Here is a tiny trained network, its code and every weight. The questions are about switching its units off for an input and a class, where a switched-off unit gives its printed mean instead of its output.

import numpy as np


def w(rows, s, z=0):
    codes = np.array(rows[::2]) - 128.0
    scale = np.full(codes.shape[1], s)
    scale[-1] = z or s
    return codes * scale


def f(y):
    return y / 2 * (1 + np.tanh(0.7978845608 * (y + 0.044715 * y**3)))


def log_softmax(a):
    a = a - a.max(-1, keepdims=True)
    return a - np.log(np.exp(a).sum(-1, keepdims=True))


def net(x, mask):
    res = np.array(x, float).reshape(1, 5) / 4 @ E
    y = f(res @ A[0][:, :-1].T + A[0][:, -1])
    res = res + np.where(mask, y, B[0][:, -1]) @ B[0][:, :-1]
    return log_softmax(res[-1] @ U[:, :-1].T + U[:, -1])


A, B = {}, {}
E = w([
[150,200,132,9,60,144],'x0',
[87,140,150,162,25,124],'x1',
[52,204,84,185,125,160],'x2',
[178,36,56,42,77,97],'x3',
[122,188,95,133,212,63],'x4',
],0.011)
A[0] = w([
[152,87,136,185,120,150,250],'n0',
[91,163,156,182,197,49,245],'n1',
[118,151,54,163,187,111,196],'n2',
[137,155,204,98,104,46,188],'n3',
[122,147,119,90,32,172,140],'n4',
[71,125,163,174,149,247,232],'n5',
[110,154,200,158,110,213,179],'n6',
[111,73,62,106,158,108,252],'n7',
[138,138,136,97,113,133,141],'n8',
[155,159,92,61,155,130,206],'n9',
[183,165,126,203,117,182,82],'n10',
[215,164,186,121,127,127,175],'n11',
[134,159,190,94,81,151,249],'n12',
[107,136,155,196,145,205,109],'n13',
],0.014,0.0036)
B[0] = w([
[139,83,221,193,89,184,195],'n0',
[117,164,194,145,111,74,251],'n1',
[160,159,156,118,100,48,216],'n2',
[85,80,155,97,201,99,192],'n3',
[62,67,63,174,130,86,251],'n4',
[128,158,191,193,139,214,252],'n5',
[77,159,154,145,143,224,236],'n6',
[255,106,115,140,35,115,217],'n7',
[107,126,101,106,163,136,163],'n8',
[188,152,28,40,148,86,208],'n9',
[97,121,185,114,146,140,178],'n10',
[135,86,120,52,221,133,183],'n11',
[32,75,80,139,194,156,230],'n12',
[141,137,210,76,171,134,221],'n13',
],0.0093,0.013)
U = w([
[129,191,151,154,118,3,139],'0',
[204,138,63,72,113,109,139],'1',
[203,69,135,163,57,131,252],'2',
[52,110,68,171,103,131,98],'3',
[126,84,117,61,169,124,78],'4',
[106,175,179,168,164,177,135],'5',
],0.012,0.0024)

Each question gives the input, the list of numbers given to net, and the class t.
The units are the neurons (one row each of A and B). Each row of codes is followed by its name. A weight is (code - 128) times the scale printed after its matrix; where a second scale follows, it is the last column's (A, B and U).
mask holds one flag per neuron, in row order. A switched-off neuron (its flag False) gives its mean, the last column of its row in B, instead of its output. The means were averaged over made-up inputs and are rounded, as every weight is.
A unit's drop is (log p(t) with every unit on - log p(t) with that unit switched off) / (log p(t) with every unit on - log p(t) with every unit switched off).
The circuit of an input: a set's keep is (log p(t) with only the set's units on - log p(t) with every unit switched off) / (log p(t) with every unit on - log p(t) with every unit switched off). Starting from the 12 units with the biggest drops (on a tie, the unit counted first), units are removed one at a time, each time the one whose removal leaves the highest keep (on an exact tie, the one counted first), for as long as the keep stays at least 0.8.
units of the circuit, in order: the units of the circuit, biggest drop first
most important unit: the unit with the biggest drop
k most important neurons: the k neurons with the biggest drops, biggest first
drop of u: that unit's drop, to one decimal
input [7,-8,-6,-8,7], class 4: most important unit	n11
input [6,8,-8,-2,-2], class 4: 3 most important neurons	n11, n3, n5
input [-4,5,2,-6,8], class 0: 3 most important neurons	n1, n2, n12
input [4,1,-5,-6,2], class 4: units of the circuit, in order	n11, n5
input [-1,-5,3,2,5], class 0: 2 most important neurons	n2, n1
input [1,-4,6,8,-7], class 1: 3 most important neurons	n5, n9, n0
input [7,2,0,-3,8], class 4: units of the circuit, in order	n3, n9
input [-8,3,3,5,6], class 0: 2 most important neurons	n2, n1
input [-4,8,7,4,-5], class 5: 2 most important neurons	n5, n13
input [0,-3,-3,7,-5], class 1: 3 most important neurons	n5, n9, n1
input [7,-8,-5,-6,6], class 4: 3 most important neurons	n11, n3, n7
input [-2,-5,5,3,4], class 0: 2 most important neurons	n2, n1
input [0,-1,-7,-3,-2], class 4: 2 most important neurons	n5, n11
input [-1,6,0,5,-4], class 3: most important unit	n4
input [-6,-8,-7,1,2], class 2: drop of n7	0.2
input [8,-7,8,-2,-5], class 3: drop of n4	0.5
input [-2,-4,-7,5,8], class 1: drop of n12	0.0
